[116 168 156 114 104]  (4)
[123 168 156 167 139]  (24)
[143  88  86 125 165]  (83)
[155  95  87 115 170]  (122)
[116 171 156 167 139]  (93)
after: [115]
[170]
which: [116 168 156 114 104]
(4)
after: [114]
[104]
after: [88]
[86]
after: [125]
[165]
after: [86]
[125]
which: [155  95  87 115 170]
(122)

[110 123 131 117 114 137 143 157 122 109 123 111 103 133 131 126 150 126
 131 121 125 131  98 102 126 116 124 122 139 152 129 128 115 132 127 132] -> (109)
[153 127 143 130 135 126 106 144 124 141 109 147 128 143 134 133 138 125
 127 116 123 133 102 129 133 132 118 110 131 135  94 152 117 135 114 130] -> (178)
[111 124 132 117 114 137 127 157 122 110 122 112 103 132 130 126 151 125
 130 121 123 132  97 103 126 117 124 120 139 152 128 129 114 132 126 132] -> (202)
[123 125 123 140 141 125 131 116 121 128 145 130 128 103 129 127 112 114
 128 148 115 138 146 144 125 129 113 132 109  99 117 129 163 115 135 109] -> (127)
[122 131 139 120 121 138 134 155 114 123 114 130 112 125 129 131 154 117
 124 120 113 133  97 113 126 123 119 108 121 159 124 141 108 131 118 129] -> (199)
[112 123 119 121 113 130 127 150 119 109 125 114 114 150 136 126 136 142
 150 118 145 128 116  99 119 106 133 135 151 131 132 113 121 133 146 133] -> (194)
[113 146 118 133 129 160 119 126 117 125 118 131 131 139 134 132 118 146
 134 114 144 122 142 120 114 105 130 139 151 136 144 103 107 116 160 140] -> (45)
[143 123 131 122 136 123 117 115 141 138 135 118 130 134 121 124 144 122
 113 128 145 106 112 144 143 167 136 118 111 125 107 140 131 153 129 123] -> (129)
[113 148 121 135 133 134 125 120 126 127 118 131 132 135 133 134 114 146
 124 113 138 122 147 127 116 105 128 141 147 137 149 104 104 111 155 145] -> (114)
[120 141 128 135 132 131 142 114 149 127 122 128 151 128 128 131 105 146
 115 119 123 128 152 132 125 107 130 147 134 136 159 110 108 107 128 151] -> (73)
[135 115 122 126 114 119 146 118 139 129 132 132 143 122 115 123 100 132
 130 141 124 145 163 120 127 120 143 148 128 133 158 120 141 123 106 140] -> (145)
which: [153 127 143 130 135 126 106 144 124 141 109 147 128 143 134 133 138 125
 127 116 123 133 102 129 133 132 118 110 131 135  94 152 117 135 114 130]
(178)
which: [110 123 131 117 114 137 143 157 122 109 123 111 103 133 131 126 150 126
 131 121 125 131  98 102 126 116 124 122 139 152 129 128 115 132 127 132]
(109)
which: [112 123 119 121 113 130 127 150 119 109 125 114 114 150 136 126 136 142
 150 118 145 128 116  99 119 106 133 135 151 131 132 113 121 133 146 133]
(194)

[153 117 133 134 148 115 133  99 148 157]  (30)
[119 154 136 145 127 151 127 143 117 127]  (65)
[106 113 110 102 116 113 162 104 125 126]  (49)
[150 125 123 122 125 119 126 129 118 174]  (128)
[147 113 143 122  98 134 142 157 161 129]  (133)
[127 152 121 137 121 140 155 150 107 148]  (52)
[133 111 115 127 143 144 132 144 121 119]  (117)
after: [132]
[144]
which: [119 154 136 145 127 151 127 143 117 127]
(65)
after: [123]
[122]
which: [127 152 121 137 121 140 155 150 107 148]
(52)
after: [162]
[104]
after: [137]
[121]
after: [98]
[134]

[124 124 140 125 142 120 122 142 130 137 133 126 143 143 122 125 143 125
 136 129 139 137 140 120 123 134 124 143 123 123 121 143 128 142 137 135
 139 143 140 140 136 127 121 130 125 142 129 121 113] = (77)
[111 111 150 148 118 129 118 144 106 109 106 150 140 140 142 110 136 110
 154 154 112 153 150 129 113 155 111 142 145 115 133 136 153 143 109 107
 151 142 149 150 154 107 136 154 110 122 106 119 115] = (74)
[124 124 140 125 142 120 122 142 130 137 133 126 143 143 122 125 143 125
 136 129 139 137 140 120 123 134 124 143 123 123 121 110 128 142 137 135
 139 143 140 140 136 127 121  93 165 134 167 154 159] = (97)
[140 124 140 125 142 120 122 142 130 137 133 126 143 143 122 125 143 125
 136 129 139 137 140 120 123 134 124 143 123 123 121 143 128 142 137 135
 139 143 140 140 136 127 121 130 125 142 130 121 123] = (72)
after: [119]
[115]
which: [124 124 140 125 142 120 122 142 130 137 133 126 143 143 122 125 143 125
 136 129 139 137 140 120 123 134 124 143 123 123 121 110 128 142 137 135
 139 143 140 140 136 127 121  93 165 134 167 154 159]
(97)
after: [93]
[165]

[128 128 115 148 126 131 119 126 121 128] -> (131)
[128 128 127  95 129 122 105 125 131 128] -> (17)
[128 128  87 129 127 146 107 119 124 129] -> (148)
[128 128 132 131 129 121 156 135 129 128] -> (31)
[128 128 135 174 128 153 106 122 128 129] -> (96)
[128 128  97 147 127 146 119 120 123 128] -> (90)
[128 128 133 139 127 131 123 131 122 128] -> (29)
[128 128 136 131 129 141 120 126 131 128] -> (82)
[128 128 110 129 112 156 111 122 126 129] -> (60)
after: [112]
[156]
after: [133]
[139]
after: [124]
[129]
after: [111]
[122]
after: [125]
[131]
which: [128 128 110 129 112 156 111 122 126 129]
(60)

[116 102 109 132 145 149 124 115 106]  (185)
[132 138 133 121 132 131 127 123 127]  (22)
[127 120 130 140 116 126 125 129 130]  (188)
[115 113 127 121 148 117 135 135 124]  (34)
[129 129 127 134 118 131 125 129 139]  (102)
[116 145 109 132 145 149 124 115 106]  (63)
[129 119 114 164  80 121 121 143 142]  (71)
[122 111 113 142 122 118 126 133 135]  (15)
[129 129 127 134 118 131 125 129 131]  (51)
after: [117]
[135]
which: [132 138 133 121 132 131 127 123 127]
(22)

